Stage of each row
[-125  -24 -120  114  -90   17   30   14   25  -36   61  -48   35  -45
  105  103   39  -38   44  -18   54   36  -39  -21  112   19   94  -27
  -13    8  101  -39  -22  -26 -154  -99   46   42 -175  161  -89 -104
   40  -12   55   19] => 25
[  35  -62 -257  161  -98  -22 -120 -171  103 -140   32  -47  -11 -227
   -6   26  245  -94   86  238  230   15  184  -51   23 -127  275   96
   54  141 -151   77  -74 -151   48 -152  238  -36 -199  216 -126 -249
   96  285 -119    3] => 12
[ -63  -12  -36  -47  -21    3   41  200  -61  195    6  -30   98   66
  -41   95 -151   75 -163 -233  -63  -30 -171  -59   16   40  -91  -46
 -186 -179   94   -2   -6  144  -93  165 -223  -14   -4 -155  113  143
 -186 -122    4  -24] => 2
[ -84  -21  -15  -20  -20  -41  -90   49  -10    8   57  -60   -5   32
   73  175  -32  -74   21  -89   88   -9  -41  -72   72   14   21   42
 -152  -63   35  -27  -22   -7 -113  -66  -37   48  -79  119   -1    2
  -56   -2   38   48] => 4
[ -92  -59   21  137  -11   93   71   46   18  -46  -90   27   65  -72
   84    1 -123  -49 -229  -41   51  -72  -77  166  -86 -194  201  -96
  -41  -74  103   22   45 -149 -111  152  -19  -47 -147  102  -21  -36
   33  -95 -252  -70] => 8
[ -36  -16  -57  157  -81    2   -2   90    1    4   34  100  -16   13
  118   82  -29   57 -135  -46  -39  -63  -14  -97  162  -29   42   34
  -59  -90  191  -61  -14   -8 -193   67   -6   74  -34  -37    9   -7
  -54 -146   11   72] => 17
[   0  -63 -245  207  -13   22 -281 -206  107 -284   44   -2  -72 -295
  140  155  205 -158  -12  389  242   -3  232 -111  136  -60  342  183
   56  185  -28  108  -48 -149   85 -235  228  -42  -54  252 -218 -202
  -36  214 -141   18] => 13
[  16   58   -2  103  -16   91  -31  -74  163   19   -1   52   84   52
   61    2  -26  -64  -55  122  -55  -74   76  -76   26 -123   13   22
  -76  -57   72  -60  -73  -30 -118   88  105   19   14   36  -47  -53
  -16  -38   34   25] => 14
[ 152  112 -199 -134   79  -54 -118  -54  424  244  259  -74  135  108
  -86  253  356   -7  130 -138 -172   12  310 -444  173  262 -382  229
 -178   52    9  -35 -202  283 -123 -103  108  112  356 -236   27  144
 -215   68  388  127] => 31
[ 108   38  -47   73  -90  163  135   22  107  165  -39   42  162   10
  -79  -98  -88   86 -131  -10 -131 -118 -107  -86  -48 -105  -26   -2
  -30  -86   32  -89  -54   82  -82  254  -84   24   13  -97   63  -42
  -96 -136  -37  -59] => 20
[ 228  106 -185   51  -52  209  -43  -38 -199   60   94 -137   30  -63
  -74  229  215 -149 -144 -200  160 -141  -42  159  -54  -19 -213  -81
   36 -135  -49 -149 -111   94 -146  192  138   51  266 -160   89  122
 -298  187   52 -161] => 15
[-102   17  -41  102  -24   54  -16   25    7  -22  -48  -48   74   52
   60   24 -132  -53    2   93   18   -1  -28  -14   28  -98   54  -46
  -85  -87   79  -52  -19  -68  -48   31   40  -15  -86   97  -71   -6
  -48   17  -41  -11] => 9
[ -49   12  -66   89  -59   86    0  -14   21  -19   51  -19   44  -32
  114  113  -12  -59  -13   13   18  -28  -66  -47  105    8   60    5
  -21  -29  109  -75  -29   22 -145  -21    5   56  -60  127  -61  -70
  -39  -74   68   -1] => 22
[-113   91 -199   57   58  106   43   65  156  -13  -25   38  274 -161
  122   94   13   11  -39   39 -106  -59   37   15   88  -32  122 -106
   -4 -132  257  -52   61  167  -28  -27   -8  -56   18   -9  -50   61
   44 -217   34   26] => 16
[ -20   25  -99  -54  -85   30   44  -49   72   50   -7 -153  153    5
 -117    9   51 -124  195  -25  113    3  -33   32 -145 -105   34  -72
  -88  -20 -192  -85  -71  -29  -10  -53   77   -6 -211  234   -2 -146
   75  178   18   -8] => 4
[-133  195   19   33   17  163 -117 -122   16   11    4  -66  207  -54
  239  -81 -274   74  209  216   84 -113  -66   76   89 -274   68  -20
   29 -248  317  -60  116    4 -120   -5   43   17  -51 -102 -129   89
  186 -187  -16  -81] => 21
[ -63   18  -98  145  -63  129   13  -66  161  -63    9   42  136    7
   76   21  -87  -69  -86   74 -106  -46   74  -27   -4  -47   81  -52
  -18   36  122 -175  -64  -65 -135   31  136   53  -23   97  -75  -89
   -8  -35  -18   66] => 17
[ -24   17   33   48 -171  -55 -152   34   15   30  -13   51   -7   56
  -26  -34 -113   30   12    4   89 -126    2  -37  -55 -237   41   81
 -160 -111  -20 -106  -56 -109 -130   38  111   92 -176   19   54  -99
   74  -14  -74   91] => 2
[ -14  -30  -91  189 -144  -12  -68  139  -34    1   21  148  -50  -51
  108   79  -57  128 -202  -19  -54 -106  -28 -135  197  -40   87   97
  -50 -100  221  -82  -22   34 -168   82   -4  107  -29  -94   33  -20
  -78 -216  -15   77] => 20
[ -78  114  -72   21  -28   24   -9   85   16   38  -65  -40  198  -39
   62  -79 -153  155  177    9   61 -118  -33   38   15 -271   62  -24
  -30 -248  186  -94  116  -25  -51   20    7   31  -98 -106   17  101
  152 -146 -136   11] => 9
[-118  -54 -106   26  -93  -82  -62  116   16  -48   46   12   18  -24
   24  175   38  -47  -33 -166   69  -27   10  -20   15    6   74   -8
 -140  -18   28  -87  -21  -38 -134 -108   28   61 -152  132   36  -62
   -1   -8  -20  139] => 2
[-319  -40   39  210  123   32  229   75  172  -44  -66    4  123   47
  204  -49  -57   -3  -20   59   31  118  -39   96   73 -124  101 -171
  -56  -71  272  262  143 -201 -162    1  -90 -185 -241   96 -200   20
  110 -115 -164  -44] => 32
[-129  132  -32  -34    1   85 -121  -13  -73   22  -64 -168  212  -77
  127 -115 -372  162  266  117  150 -105 -113   71    6 -307  128   11
    3 -259  220  -85  163  -61   16   -2  -39   30 -103 -112  -55  154
  156 -107 -224  -95] => 7
[ -40  -27  -52  121 -157  -69   -2   48  -49   12    2  -25  -37   72
   23   -7  -31   22   84  -22   79  -12  -13  -54   68 -129   66   22
  -68  -79    4 -104  -53 -128 -142   11  104   93 -216  112    1  -99
   75   62  -13   56] => 11
[-211  -26 -160  112 -124  -16   11   33   50  -19   22  -44  129  105
  -44  -34 -134    0   14  -45    4   60   63   36  -95  -61  -15 -153
 -109   13   41 -107  -45 -162 -129  -32  140  -11 -197  -13  -41  -39
   23  173  -86  104] => 3
[  77  -61   18  172 -206   -6   -7  -24  115   57   25   31  -95   85
  -60  -27   56  -25  -97  -25    9  -59   34  -98  -23 -127    6  117
  -80   59  -86  -87 -174 -154 -205  113  189  135 -140  108    1 -204
   -6   59  -21   16] => 29
[-122   -2 -152  166 -110   76   80   32  133  -25    8   12  136   -5
   24   -2  -26   10  -46   -9  -70   -2   27    2   -5  -41   44  -83
  -15   28  122 -116  -40  -64 -149   -5  112   32 -120   48  -67  -87
   18  -28  -33   50] => 26
[-117  -29  -90  139  -74  -49   50   78   46   57   11  -82   21   41
   32   23    9   31   51  -33   31   64   -2  -44   94  -49   13  -15
  -63  -63   96   25  -39  -70 -124    4   83   17 -164   42  -76  -14
   32   34   -5  -28] => 33
[ -65  -13 -134  -16  -63  -25 -141 -152   97  -69   63 -104   57 -132
  -14  105  169 -202  135   80  239   16   93   52  -87  -98  164   -2
  -76   68 -176   42  -77  -76  -22 -191  181  -44 -239  278  -85 -210
  132  246    5   19] => 2
[  52   49 -111   40  -72  134  115 -122  295   81  -67 -143  243  -42
 -159 -111   74 -104  137   84  -24  -27   65   30 -209 -183   59  -49
   -3   43 -160 -104 -123  -49   19   56  217    0 -132  214  -71 -180
  121  128  -53  -95] => 33
[-233  -34 -227  120  -95   54   54  -20  183  -37    2  -44  256    3
  -12  -44 -183  -20  -91  -71 -141   47  149  118 -154  -52  114 -218
  -36   70  128 -204  -57 -138 -121    4  232    9 -164    8  -62  -35
  126  104 -131   80] => 7
[ -49  -73 -119   31    1   -3  -29   63  116  -19   57   -1   28    8
   -6  254  111 -170 -182 -110  -44   26   58 -105   24  153    5   -8
 -164   70  -23  -31 -114   46  -78  -41    9   -1   19  160   -1  -41
 -198   49   76   82] => 5
[ -90   85  -59   36  -29   36  -76   61   80  -11  -62   -1  165  -30
   68   14 -137   27   56   52  -11 -105   22    8    7 -190   88  -14
  -83 -168  155 -134   28    3  -43   -3   80   40  -61   23  -11   35
   83 -137  -54   46] => 8
[  -7   -4  -66  156 -122   -6   20  212  -97  171   -4  121   -2   43
   53    6 -162  220 -240  -70 -141  -76 -124 -159  209  -25  -32   42
  -90 -221  255  -30  -23  136 -152  242 -130   54    6 -276   84  101
 -148 -247   34   -2] => 18
[  14  -21 -167  173 -111  -21 -100 -121  137  -96   -5   21   10 -116
  -12  -27  165  -72   42  216  144  -25  187  -32  -12 -200  192   56
   -8   60  -96   23  -87 -159  -16  -70  270  -20 -188  152  -90 -216
  119  197  -91   41] => 11
[  -1  106   54   61 -208  -71  -72   48 -169  133  -64  -41   26  107
  -81 -326 -225  301  310   56  305 -154 -119   39  -81 -527  -62   63
  -74 -319   -8    6  107 -240 -112  128   29   42 -296 -285   84   14
  208   59 -270  -15] => 3
[  55   63 -145  -68   48   13  -77  -10  136   82  155  -85   92   84
  -16  249  160  -94   27 -167  -32  -15  140 -166   66  144 -220   45
 -138  -17   17 -106 -107  112 -130  -43   63   73  215  -85   39  126
 -202   99  182   84] => 8
[  29   20   -2   52  -18   70  -26   35   45   34   25  -25    1  -46
   85  143   56  -41  -38  -10   47  -71  -89  -91  117  -19   22  104
  -60  -68   76    6  -27   65 -108   18  -55   52   12   98  -31  -25
 -105 -135   49  -52] => 27
[ -32  -15 -191   69  -82   46   -9 -120  165  -42   19 -168  108 -168
  -21   49  162 -131  149   80  123   32   73   34  -49  -75  187    9
   38  102 -100  -33  -89  -62   -3 -135  220   15 -198  294 -134 -198
  135  169  -27  -73] => 31
[ -11   43  -18 -119  -60  -45  166  258 -109  527    9  -31  182  123
 -179  -92 -161  262 -202 -380 -118  -31 -254    4  -39  -64 -244 -137
 -220 -387   85  137  -22  301 -142  424 -308 -102  -70 -525  244  246
  -80 -144   82 -149] => 1
[-116  -20  -81   76  -72  -51  -19   79    6   -8    6  -41   27   85
   26   68  -54  -20   59  -12   32   31    2  -85   65  -29   14  -13
 -125  -55   38  -64  -35  -68  -85  -50   39   31 -137  100  -29  -27
  -32   53   13   79] => 7
[ -77  -16 -105   -2 -108  -45  -89  -16   29  -15   39  -68   49  -21
  -43   80   48  -99   96  -17  147   -2   12  -10  -57  -65   70   -5
 -122    4 -113  -41  -64  -58  -60 -113   87    7 -208  178  -17 -139
   40  153    0   66] => 1
[ -90  -22  -71   23  -64  -15  -48   77   21  -15    4  -30   57  -20
   35  135  -40  -66  -38  -98   29  -38  -16    4    0  -36   86  -20
 -117  -58   43 -105  -32  -11  -93  -34   40   53 -111  139   14  -34
    0  -33  -13   55] => 5
[   2    3  -69  121  -63  -17   18  206    2   94  -37  103   36   40
   28   48  -80  138 -177  -78 -118  -90  -35 -141  135  -50  -13   42
 -112 -176  186  -66  -12   73 -103  164  -74   52   33 -151   82   92
 -130 -202  -23   54] => 12
[  90 -103   90  125 -142    3  -40 -185   14   58  153    1 -207  111
   74   89   77 -169 -135  -35   82   12    5 -106   80    7   25  112
  -76   98 -107   -8 -203 -144 -303  105  122  119 -130  190  -34 -226
  -27  159  124  -17] => 18
[ -84   30 -152   96  -44  100   58   61  126  -22    0   12  169 -101
   62   82   20    2  -45  -26  -57  -51  -17   -1   38  -19   80  -51
   -6  -31  157  -93    6   60  -98  -28   20   22  -46   64  -43  -36
   -1 -149   -4   24] => 25
[ 170  176 -155   11   -6  168 -187 -177 -171  128  198 -181   10    4
   -3  264  245 -228  -95 -122  184  -71   84  179    8  -10 -310 -100
  -13 -180   -6  -63 -186  142 -219  157  298   11  293 -263   17  177
 -215  305  262 -194] => 14
[  -2   67   -9    5  -17  172  162  -11  127  191  -25 -129  211   71
  -56  -55 -100  -18    7  -41  -94  -13 -135   -1  -76  -63  -87  -79
  -53  -87   24  -54  -62   74  -85  176  -51  -11  -27   11  -26    7
  -58  -49   40 -144] => 28
[  31    2  -75    3  -47  -30  -35  -84  256  144  148   29   60  -24
   48   49  111   55   17  -21  -60  -17   99 -235  132   31    1  154
  -74   32   64   37  -87   90 -172  -22   18   71  -37  -57  -13  -75
   63  -67  144   57] => 24
[ -58  -82 -113  118 -114 -131  -84  256  -50   -6   17  104  -72  -27
   76  173  -42  132 -191 -189  -43  -78    6 -146  182   16   86  106
 -127 -104  196 -104   -5   11 -141   20  -29  135  -36  -65   96   61
  -93 -188  -64  141] => 8
[ -76  -34  -73   38  -61  -17  -66   73   25  -26   13  -31   28   23
   22  132  -56  -55  -28  -52   20  -19   -8  -82   28    2   47   25
 -132  -21   24  -96  -44  -32  -70  -44   14   57  -71  125   -1  -30
  -86    5  -19   74] => 5
[ -47  -48 -112  145 -125    1  -41   40    1  -13   60   35  -28 -101
  104   89   13   48 -100  -28   39  -40  -28  -64  138  -21  130   67
  -10  -14  135  -26  -28  -10 -161   -8   29   77 -117   29  -30  -83
    4  -92  -17   16] => 24
[ -19   -9 -176    1   26  178    0 -439  306   28   89 -251  209 -290
   -7  -27  217 -275   84  207  185   96  129  181 -189 -110  274  -71
  111  214 -199  188 -130  -54    9  -76  260 -152 -232  286 -239 -273
  263  345  -21 -262] => 28
[  17   26  -19   19  -66   64   60   71   57  125  -50  -48  123  136
  -95  -33 -147   15  -16  -44  -80  -49  -69  -95  -64  -83  -80  -15
 -135  -96  -23 -128  -70   -2  -50  155  -33   37  -20   -4   53   12
 -121   -4  -25    1] => 7
[-157  -23   69  224   34  125  129  -52   90  -61  -71   89   77    5
  190 -110 -147  -19 -128  182   29   -6  -63   76   32 -206  177 -103
  -11  -62  191  143   83 -191 -152  121  -61 -124 -191   86 -143  -83
   76 -109 -177  -48] => 17
[ -51    1  -92  -40  -77    6  -20  -61   70   18   21 -125  109  -19
  -66   47   43 -128  145  -16  131    6   -8   22 -108  -85   69  -40
  -97    5 -151  -53  -66  -46  -35  -84   83   -2 -208  223  -22 -144
   76  165    8   12] => 3
